Below is a small trained network, with its code and all its weights. Each question gives an input and a class and asks what happens when units are switched off, that is, made to give their printed mean instead of their output.

import numpy as np


def w(rows, s, z=0):
    codes = np.array(rows[::2]) - 128.0
    scale = np.full(codes.shape[1], s)
    scale[-1] = z or s
    return codes * scale


def norm(h):
    return h / np.sqrt((h * h).mean(-1, keepdims=True) + 1e-5)


def f(y):
    return np.maximum(y, 0)


def log_softmax(a):
    a = a - a.max(-1, keepdims=True)
    return a - np.log(np.exp(a).sum(-1, keepdims=True))


def net(x, mask):
    res = np.array(x, float).reshape(1, 6) / 4 @ E
    u = 0
    for l in range(2):
        y = f(norm(res) @ A[l][:, :-1].T + A[l][:, -1])
        res = res + np.where(mask[u : u + 5], y, B[l][:, -1]) @ B[l][:, :-1]
        u += 5
    return log_softmax(norm(res)[-1] @ U[:, :-1].T + U[:, -1])


A, B = {}, {}
E = w([
[140,85,201,68,103,91,221,122,126,128],'x0',
[226,226,167,206,73,163,68,93,177,44],'x1',
[173,175,156,213,43,186,112,74,37,75],'x2',
[66,185,93,97,138,209,73,133,75,167],'x3',
[59,127,89,84,158,216,22,85,1,183],'x4',
[166,142,188,137,166,116,144,141,86,93],'x5',
],0.0044)
A[0] = w([
[92,117,84,76,194,74,144,102,122,151,185],'L0N0',
[37,119,71,108,207,175,33,133,125,194,114],'L0N1',
[178,201,118,183,143,90,137,109,159,113,90],'L0N2',
[91,159,141,168,84,254,67,117,54,156,3],'L0N3',
[130,151,114,118,101,198,76,93,55,108,74],'L0N4',
],0.0067,0.0024)
B[0] = w([
[53,65,172,152,177,169,116,171,143,149,203],'L0N0',
[120,84,109,181,156,157,44,254,115,154,254],'L0N1',
[174,115,123,137,51,103,79,206,181,134,190],'L0N2',
[139,202,123,60,110,106,176,37,50,100,227],'L0N3',
[158,205,93,51,119,206,115,80,90,119,207],'L0N4',
],0.0082,0.0077)
A[1] = w([
[138,141,81,145,163,174,62,156,76,135,163],'L1N0',
[236,164,150,229,80,102,129,129,254,29,21],'L1N1',
[173,135,137,177,60,138,77,185,166,110,196],'L1N2',
[191,188,59,70,119,113,70,40,18,103,2],'L1N3',
[50,27,200,61,114,72,237,129,138,168,20],'L1N4',
],0.0058,0.0013)
B[1] = w([
[85,129,63,182,140,136,108,94,120,199,218],'L1N0',
[92,155,185,143,84,40,59,233,108,85,253],'L1N1',
[58,150,203,119,16,88,158,63,131,102,217],'L1N2',
[127,166,97,48,114,193,251,45,62,93,244],'L1N3',
[255,146,92,133,183,128,184,8,164,103,192],'L1N4',
],0.008,0.0071)
U = w([
[119,159,239,169,23,23,98,171,146,51,254],'0',
[231,71,158,147,232,101,227,36,185,106,28],'1',
[104,251,90,103,73,234,137,20,2,105,126],'2',
[33,42,107,194,208,199,32,208,124,233,80],'3',
],0.0082,0.00096)

Each question gives the input, the list of numbers given to net, and the class t.
The units are the neurons (one row each of A and B). Each row of codes is followed by its name. A weight is (code - 128) times the scale printed after its matrix; where a second scale follows, it is the last column's (A, B and U).
mask holds one flag per neuron, layer by layer. A switched-off neuron (its flag False) gives its mean, the last column of its row in B, instead of its output. The means were averaged over made-up inputs and are rounded, as every weight is.
A unit's drop is (log p(t) with every unit on - log p(t) with that unit switched off) / (log p(t) with every unit on - log p(t) with every unit switched off).
The circuit of an input: a set's keep is (log p(t) with only the set's units on - log p(t) with every unit switched off) / (log p(t) with every unit on - log p(t) with every unit switched off). Starting from all 10 units, units are removed one at a time, each time the one whose removal leaves the highest keep (on an exact tie, the one counted first), for as long as the keep stays at least 0.8.
units of the circuit, in order: the units of the circuit, biggest drop first
k most important neurons: the k neurons with the biggest drops, biggest first
k most important neurons of layer l: the k neurons of layer l with the biggest drops, biggest first
drop of u: that unit's drop, to one decimal
input [-5,-3,-5,-7,-3,-6], class 1: most important neuron of layer 0 -> L0N1
input [5,-5,4,-7,-8,-6], class 1: 3 most important neurons -> L1N4, L0N1, L0N2
input [-2,5,0,-6,3,-5], class 0: units of the circuit, in order -> L0N2, L1N1
input [8,-8,-3,8,-3,8], class 1: 2 most important neurons -> L1N4, L0N1
input [-1,7,-6,5,0,-8], class 3: 2 most important neurons -> L0N1, L1N3
input [7,7,3,6,-2,8], class 0: 3 most important neurons -> L0N2, L1N1, L0N3
input [7,-7,0,-7,8,-6], class 3: 3 most important neurons -> L0N3, L0N0, L1N3
input [-8,3,2,-4,-1,-5], class 0: 2 most important neurons -> L0N2, L1N1
input [-6,5,-6,-1,2,4], class 3: 2 most important neurons -> L0N1, L1N0
input [3,-5,-5,1,-3,5], class 1: 2 most important neurons -> L1N4, L0N1
input [4,0,-3,3,-3,-5], class 1: drop of L1N4 -> 0.1
input [5,-8,6,-8,-5,5], class 1: drop of L1N4 -> 0.3
input [-7,-4,-1,1,4,5], class 3: drop of L0N1 -> 1.6
input [-2,7,-3,2,0,5], class 0: units of the circuit, in order -> L0N2
